Here is a tiny trained network, its code and every weight. The questions are about switching its units off for an input and a class, where a switched-off unit gives its printed mean instead of its output.

import numpy as np


def w(rows, s, z=0):
    codes = np.array(rows[::2]) - 128.0
    scale = np.full(codes.shape[1], s)
    scale[-1] = z or s
    return codes * scale


def norm(h):
    return h / np.sqrt((h * h).mean(-1, keepdims=True) + 1e-5)


def f(y):
    return np.maximum(y, 0)


def log_softmax(a):
    a = a - a.max(-1, keepdims=True)
    return a - np.log(np.exp(a).sum(-1, keepdims=True))


def net(x, mask):
    res = np.array(x, float).reshape(1, 5) / 4 @ E
    u = 0
    for l in range(4):
        y = f(norm(res) @ A[l][:, :-1].T + A[l][:, -1])
        res = res + np.where(mask[u : u + 7], y, B[l][:, -1]) @ B[l][:, :-1]
        u += 7
    return log_softmax(norm(res)[-1] @ U[:, :-1].T + U[:, -1])


A, B = {}, {}
E = w([
[78,142,135,128,155,135],'x0',
[126,159,112,124,99,116],'x1',
[102,108,15,171,110,237],'x2',
[141,76,105,2,154,127],'x3',
[40,6,152,182,44,18],'x4',
],0.0085)
A[0] = w([
[108,114,129,104,108,131,121],'0.n0',
[109,54,62,3,136,96,6],'0.n1',
[66,64,112,164,74,56,77],'0.n2',
[142,129,232,94,114,71,82],'0.n3',
[121,131,103,253,122,155,67],'0.n4',
[99,59,45,145,97,177,106],'0.n5',
[150,162,194,221,132,84,87],'0.n6',
],0.015,0.0026)
B[0] = w([
[155,124,152,141,111,119,148],'0.n0',
[58,108,187,57,38,181,214],'0.n1',
[194,58,174,216,157,169,248],'0.n2',
[86,186,107,130,187,28,199],'0.n3',
[79,95,118,29,61,175,210],'0.n4',
[91,160,5,133,148,126,218],'0.n5',
[82,143,190,23,78,138,203],'0.n6',
],0.015,0.012)
A[1] = w([
[166,61,149,139,154,147,6],'1.n0',
[128,62,87,160,134,124,130],'1.n1',
[152,158,107,153,91,102,57],'1.n2',
[179,224,138,63,144,202,83],'1.n3',
[103,113,4,150,145,108,24],'1.n4',
[151,106,83,174,186,143,56],'1.n5',
[122,167,80,157,138,87,82],'1.n6',
],0.015,0.0015)
B[1] = w([
[147,137,119,187,156,116,164],'1.n0',
[211,172,156,147,167,109,183],'1.n1',
[77,152,83,113,197,180,128],'1.n2',
[173,44,236,254,119,164,254],'1.n3',
[171,143,27,71,181,63,195],'1.n4',
[149,227,204,81,43,150,151],'1.n5',
[177,54,130,103,126,169,139],'1.n6',
],0.0098,0.009)
A[2] = w([
[115,136,222,188,193,90,120],'2.n0',
[106,141,133,127,164,110,5],'2.n1',
[165,152,123,102,188,28,15],'2.n2',
[33,236,84,103,115,115,81],'2.n3',
[94,139,130,122,69,126,32],'2.n4',
[206,69,180,220,162,179,54],'2.n5',
[143,124,6,114,196,112,176],'2.n6',
],0.013,0.0017)
B[2] = w([
[136,167,4,116,86,136,229],'2.n0',
[168,158,109,125,92,123,139],'2.n1',
[172,131,79,58,203,153,161],'2.n2',
[203,116,196,137,175,82,180],'2.n3',
[40,182,135,161,109,155,166],'2.n4',
[85,128,184,239,174,85,255],'2.n5',
[183,195,82,80,170,70,191],'2.n6',
],0.015,0.0099)
A[3] = w([
[66,128,88,165,103,161,140],'3.n0',
[104,99,197,56,66,220,187],'3.n1',
[113,118,170,78,59,181,82],'3.n2',
[118,108,143,250,143,108,5],'3.n3',
[112,21,118,187,77,85,47],'3.n4',
[147,187,116,61,135,27,90],'3.n5',
[104,195,168,109,161,136,90],'3.n6',
],0.015,0.0019)
B[3] = w([
[224,154,168,29,187,6,180],'3.n0',
[73,120,236,60,52,78,246],'3.n1',
[52,155,159,143,42,159,208],'3.n2',
[160,76,178,197,200,55,247],'3.n3',
[142,237,151,223,178,210,204],'3.n4',
[183,94,20,107,149,205,232],'3.n5',
[120,75,60,214,104,148,162],'3.n6',
],0.014,0.011)
U = w([
[193,101,17,71,156,129,255],'0',
[175,87,192,245,185,102,79],'1',
[78,89,203,68,42,134,8],'2',
],0.011,0.00094)

Each question gives the input, the list of numbers given to net, and the class t.
The units are the neurons (one row each of A and B). Each row of codes is followed by its name. A weight is (code - 128) times the scale printed after its matrix; where a second scale follows, it is the last column's (A, B and U).
mask holds one flag per neuron, layer by layer. A switched-off neuron (its flag False) gives its mean, the last column of its row in B, instead of its output. The means were averaged over made-up inputs and are rounded, as every weight is.
A unit's drop is (log p(t) with every unit on - log p(t) with that unit switched off) / (log p(t) with every unit on - log p(t) with every unit switched off).
The circuit of an input: a set's keep is (log p(t) with only the set's units on - log p(t) with every unit switched off) / (log p(t) with every unit on - log p(t) with every unit switched off). Starting from the 12 units with the biggest drops (on a tie, the unit counted first), units are removed one at a time, each time the one whose removal leaves the highest keep (on an exact tie, the one counted first), for as long as the keep stays at least 0.8.
units of the circuit, in order: the units of the circuit, biggest drop first
top k neurons: the k neurons with the biggest drops, biggest first
drop when u is switched off: that unit's drop, to one decimal
input [4,-6,2,8,-3], class 2: units of the circuit, in order => [0.n1]
input [6,0,6,-6,0], class 0: units of the circuit, in order => [0.n5 1.n4]
input [3,8,1,-5,4], class 2: top 3 neurons => [0.n4 0.n6 1.n3]
input [-3,6,6,3,5], class 0: top 2 neurons => [0.n5 1.n3]
input [-5,1,0,8,8], class 1: top 2 neurons => [0.n2 0.n6]
input [-4,8,0,6,-8], class 1: top 2 neurons => [1.n3 0.n4]
input [1,-4,-5,5,-4], class 0: top 3 neurons => [0.n3 0.n4 0.n6]
input [5,-3,7,4,7], class 0: top 3 neurons => [0.n5 1.n3 1.n4]
input [4,1,-4,-6,-5], class 2: top 2 neurons => [0.n6 0.n2]
input [6,8,5,-6,-4], class 2: top 3 neurons => [0.n4 0.n3 0.n2]
input [5,-7,-2,5,-1], class 2: drop when 0.n1 is switched off => 3.8
input [-6,-3,-6,-2,-4], class 0: drop when 0.n3 is switched off => 0.3
input [1,-4,-8,-1,2], class 0: drop when 3.n2 is switched off => 0.0
input [-5,5,-1,-6,2], class 2: units of the circuit, in order => [0.n6]
input [-7,4,-2,-6,4], class 2: top 3 neurons => [0.n6 0.n4 1.n3]
